Below is a small trained network, with its code and all its weights. Each question gives an input and a class and asks what happens when units are switched off, that is, made to give their printed mean instead of their output.

import numpy as np


def w(rows, s, z=0):
    codes = np.array(rows[::2]) - 128.0
    scale = np.full(codes.shape[1], s)
    scale[-1] = z or s
    return codes * scale


def norm(h):
    return h / np.sqrt((h * h).mean(-1, keepdims=True) + 1e-5)


def f(y):
    return np.maximum(y, 0)


def log_softmax(a):
    a = a - a.max(-1, keepdims=True)
    return a - np.log(np.exp(a).sum(-1, keepdims=True))


def net(x, mask):
    res = np.array(x, float).reshape(1, 6) / 4 @ E
    u = 0
    for l in range(3):
        y = f(norm(res) @ A[l][:, :-1].T + A[l][:, -1])
        res = res + np.where(mask[u : u + 6], y, B[l][:, -1]) @ B[l][:, :-1]
        u += 6
    return log_softmax(norm(res)[-1] @ U[:, :-1].T + U[:, -1])


A, B = {}, {}
E = w([
[127,54,98,179,64,111,39,93,67,124,3],'x0',
[147,157,55,24,96,181,66,54,102,185,174],'x1',
[96,81,31,172,227,184,87,181,192,171,124],'x2',
[142,116,132,125,180,149,163,123,50,151,125],'x3',
[254,165,147,197,142,138,98,109,152,163,137],'x4',
[120,78,157,127,145,68,68,129,111,149,190],'x5',
],0.00094)
A[0] = w([
[157,169,76,122,62,226,186,167,131,96,23,3],'L0N1',
[136,4,167,125,130,53,18,147,94,120,222,31],'L0N2',
[115,204,123,116,139,176,218,147,180,126,177,83],'L0N3',
[132,136,77,105,56,95,88,91,212,112,162,164],'L0N4',
[76,167,149,136,123,69,47,132,239,105,89,155],'L0N5',
[145,81,150,129,202,165,154,121,33,154,116,163],'L0N6',
],0.0024,0.0015)
B[0] = w([
[65,230,133,123,176,35,78,92,174,134,128,199],'L0N1',
[78,252,122,121,147,109,138,93,199,135,69,245],'L0N2',
[113,109,177,108,135,79,72,172,138,168,217,253],'L0N3',
[151,140,93,132,124,166,184,120,85,142,140,245],'L0N4',
[164,155,65,136,88,145,204,171,74,149,145,241],'L0N5',
[149,193,39,135,11,124,195,177,170,138,151,238],'L0N6',
],0.0033,0.0015)
A[1] = w([
[210,133,157,184,123,122,97,53,181,170,140,45],'L1N1',
[154,141,245,100,127,125,149,57,55,97,146,104],'L1N2',
[136,106,150,119,123,148,59,142,104,121,22,7],'L1N3',
[114,189,136,115,241,53,148,82,128,156,118,95],'L1N4',
[102,104,210,192,146,68,185,255,139,120,71,110],'L1N5',
[13,66,109,58,112,97,158,110,139,105,124,81],'L1N6',
],0.0029,0.0016)
B[1] = w([
[108,178,173,148,162,167,125,173,61,68,115,172],'L1N1',
[111,75,109,81,134,139,102,181,180,109,122,182],'L1N2',
[70,83,185,123,97,141,128,120,179,182,111,141],'L1N3',
[65,204,143,125,64,95,71,118,190,119,103,189],'L1N4',
[165,136,74,117,124,175,135,1,141,76,190,250],'L1N5',
[255,219,205,226,151,221,78,173,104,134,120,194],'L1N6',
],0.0033,0.0024)
A[2] = w([
[118,163,105,32,114,210,80,93,85,203,142,154],'L2N1',
[141,137,34,170,184,176,105,164,223,158,138,187],'L2N2',
[113,92,103,181,46,145,101,74,111,145,4,127],'L2N3',
[122,172,100,131,77,120,194,192,139,115,168,135],'L2N4',
[182,163,158,75,29,115,126,139,145,71,127,180],'L2N5',
[212,167,167,180,182,133,89,178,85,101,127,7],'L2N6',
],0.0033,0.0012)
B[2] = w([
[142,117,135,199,131,111,172,96,158,58,133,240],'L2N1',
[104,81,180,78,134,110,114,115,99,117,67,255],'L2N2',
[152,147,150,85,151,100,151,184,162,167,253,209],'L2N3',
[172,131,82,167,82,97,111,145,90,182,93,227],'L2N4',
[78,58,113,117,202,144,100,130,123,156,57,237],'L2N5',
[62,153,126,125,95,219,149,175,90,101,135,158],'L2N6',
],0.0041,0.0037)
U = w([
[147,142,162,82,148,83,136,187,178,183,255,158],'0',
[70,236,138,139,136,68,86,88,184,132,67,155],'1',
[172,96,102,176,149,156,166,5,147,35,162,160],'2',
[129,174,162,175,133,248,117,195,57,107,100,137],'3',
[106,2,140,62,178,112,104,143,126,146,33,146],'4',
[179,129,47,173,99,79,169,146,81,191,93,134],'5',
[127,112,137,123,91,118,98,98,106,136,129,29],'6',
[114,94,161,113,55,137,109,88,93,127,149,2],'7',
],0.0075,0.0048)

Each question gives the input, the list of numbers given to net, and the class t.
The units are the neurons (one row each of A and B). Each row of codes is followed by its name. A weight is (code - 128) times the scale printed after its matrix; where a second scale follows, it is the last column's (A, B and U).
mask holds one flag per neuron, layer by layer. A switched-off neuron (its flag False) gives its mean, the last column of its row in B, instead of its output. The means were averaged over made-up inputs and are rounded, as every weight is.
A unit's drop is (log p(t) with every unit on - log p(t) with that unit switched off) / (log p(t) with every unit on - log p(t) with every unit switched off).
The circuit of an input: a set's keep is (log p(t) with only the set's units on - log p(t) with every unit switched off) / (log p(t) with every unit on - log p(t) with every unit switched off). Starting from the 12 units with the biggest drops (on a tie, the unit counted first), units are removed one at a time, each time the one whose removal leaves the highest keep (on an exact tie, the one counted first), for as long as the keep stays at least 0.8.
circuit, biggest first: the units of the circuit, biggest drop first
most important unit: the unit with the biggest drop
k most important neurons: the k neurons with the biggest drops, biggest first
k most important neurons of layer l: the k neurons of layer l with the biggest drops, biggest first
input [-2,5,-5,2,3,2], class 2: most important unit : L2N1
input [-4,-3,6,3,3,-6], class 1: 4 most important neurons : (L0N1 L1N4 L2N5 L2N3)
input [2,-3,-8,6,2,-3], class 4: 2 most important neurons : (L2N5 L1N2)
input [2,2,-3,-5,7,-6], class 3: 2 most important neurons of layer 1 : (L1N1 L1N5)
input [0,-1,-3,4,7,6], class 3: 4 most important neurons : (L1N1 L0N1 L2N6 L1N5)
input [2,8,7,6,-5,-3], class 2: 2 most important neurons : (L2N1 L2N5)
input [5,4,-5,4,7,6], class 3: 4 most important neurons : (L1N1 L2N6 L0N1 L1N5)
input [2,3,-6,7,-2,4], class 5: 2 most important neurons of layer 1 : (L1N5 L1N4)
input [-5,-5,4,-3,-7,3], class 3: circuit, biggest first : (L1N6 L2N6)
input [-1,-7,0,-7,7,-1], class 2: 2 most important neurons : (L1N5 L0N6)
input [-2,3,-6,-2,6,6], class 1: 3 most important neurons of layer 1 : (L1N4 L1N6 L1N1)
input [4,6,-1,5,-5,2], class 2: 2 most important neurons of layer 0 : (L0N5 L0N6)
input [-2,-3,6,-2,1,4], class 4: 2 most important neurons : (L2N2 L0N1)
input [-2,3,-3,-3,-1,4], class 1: most important unit : L0N2
input [0,-5,-3,7,-1,-1], class 5: 3 most important neurons : (L0N6 L2N4 L2N1)
input [6,8,-1,-4,3,-3], class 2: 3 most important neurons : (L2N1 L0N4 L2N4)
input [3,4,4,5,8,-6], class 3: 4 most important neurons : (L1N1 L0N2 L2N6 L1N5)
input [4,7,-1,3,6,-6], class 2: 4 most important neurons : (L2N1 L0N2 L1N6 L2N4)
input [-3,4,0,-5,4,6], class 1: 3 most important neurons : (L0N2 L0N6 L1N4)
input [7,7,3,6,-5,1], class 0: 2 most important neurons : (L2N3 L1N5)
input [4,-6,5,7,2,8], class 1: circuit, biggest first : (L0N2 L1N4)
input [4,5,1,0,6,4], class 3: most important unit : L1N1
input [6,7,7,-7,-6,-6], class 2: 2 most important neurons : (L2N1 L2N5)
input [5,0,-3,-8,1,-3], class 5: circuit, biggest first : (L0N5 L2N4)
input [8,-8,7,6,3,-7], class 0: 4 most important neurons of layer 2 : (L2N3 L2N5 L2N1 L2N4)
input [2,5,-7,-6,-5,-2], class 4: 2 most important neurons of layer 0 : (L0N6 L0N2)
input [-2,-2,-7,7,3,-8], class 1: most important unit : L0N1
